sog: [-1.03  1.19 -3.50  0.83 -0.13  0.18  0.55  2.64 -0.27 -0.89 -3.83 -0.52
  0.99  0.37 -2.07 -2.15 -1.10 -1.42  1.74  1.36  9.12  1.18 -5.74 -4.14
 -0.50  0.89  0.30 -2.06  1.20  2.24 -6.30 -0.23]
keboz: [-1.18 -0.67  2.15  2.13  1.10  0.97 -2.81 -1.15  0.14 -2.04 -3.27 -1.34
 -2.84 -0.31 -1.09  0.56 -2.32 -0.76 -3.89 -0.22 -0.91 -0.09  1.94 -1.76
 -2.80 -1.28  2.78 -0.25  1.90  1.91  1.05  2.23]
dogo: [ 3.77 -0.13 -2.78 -0.05 -1.72  0.75 -3.86 -0.15 -0.39 -0.26 -3.65 -1.88
 -1.12  0.45 -2.07  2.93 -2.96  0.91  0.93 -0.59  4.94  1.10  2.13 -0.19
  1.20 -2.74  0.59  0.53  4.22  2.93  1.52  1.44]
Suli: [-1.38 -0.38  1.30 -2.25  2.39 -1.92  0.59 -4.68 -1.59 -0.61 -1.15 -0.29
 -1.28  0.36 -0.71  3.30  0.88 -0.02 -3.89 -1.13  2.02 -1.67 -2.99  1.16
  2.89 -0.15 -0.22  0.12  0.12  2.34  4.26 -0.43]
key -> tag
[0.84] -> z_491
[2.13] -> z_191
[0.83] -> z_859
[2.12] -> z_492
join keboz 3:   z_191
asked: [-1.38 -0.38  1.30 -2.25  2.39 -1.92  0.59 -4.68 -1.59 -0.61 -1.15 -0.29
 -1.28  0.36 -0.71  3.30  0.88 -0.02 -3.89 -1.13  2.02 -1.67 -2.99  1.16
  2.89 -0.15 -0.22  0.12  0.12  2.34  4.26 -0.43]  Suli
asked: [-1.03  1.19 -3.50  0.83 -0.13  0.18  0.55  2.64 -0.27 -0.89 -3.83 -0.52
  0.99  0.37 -2.07 -2.15 -1.10 -1.42  1.74  1.36  9.12  1.18 -5.74 -4.14
 -0.50  0.89  0.30 -2.06  1.20  2.24 -6.30 -0.23]  sog
asked: [ 3.77 -0.13 -2.78 -0.05 -1.72  0.75 -3.86 -0.15 -0.39 -0.26 -3.65 -1.88
 -1.12  0.45 -2.07  2.93 -2.96  0.91  0.93 -0.59  4.94  1.10  2.13 -0.19
  1.20 -2.74  0.59  0.53  4.22  2.93  1.52  1.44]  dogo

kemuz: [-1.29 -1.20 -5.55  4.27  0.10 -0.08]
dafo: [-1.13 -7.37 -2.41  4.27  0.39 -0.50]
sanal: [-2.75 -0.88 -3.85  4.27 -0.27 -0.28]
Delu: [-1.95  0.27 -2.18  4.27 -0.38 -0.20]
luzi: [-0.86 -3.97 -1.88  4.27  1.56  0.08]
dubi: [-1.34 -8.14 -2.76  4.27  0.99 -0.13]
kaduv: [-2.11 -1.36 -4.93  4.27 -0.91 -0.40]
soni: [-1.10 -2.62 -1.08  4.27  0.24 -0.21]
kiba: [-1.34 -4.47 -2.76  4.27  0.99 -0.13]
kag: [-1.29 -1.20 -5.55  4.27 -0.60 -0.21]
pumor: [-0.86 -3.97 -0.33  4.27  1.56  0.08]
peno: [ 0.27 -0.20 -3.89  4.27 -1.74 -0.35]
Table of tags by key:
[-1.34] -> z_579
[-1.10] -> z_106
[-2.62] -> z_756
[-0.21] -> z_650
[-0.22] -> z_33
[-1.09] -> z_377
join soni 0:   z_106
asked: [-1.29 -1.20 -5.55  4.27  0.10 -0.08]  kemuz
asked: [-1.95  0.27 -2.18  4.27 -0.38 -0.20]  Delu
asked: [-0.86 -3.97 -0.33  4.27  1.56  0.08]  pumor
asked: [-0.86 -3.97 -1.88  4.27  1.56  0.08]  luzi

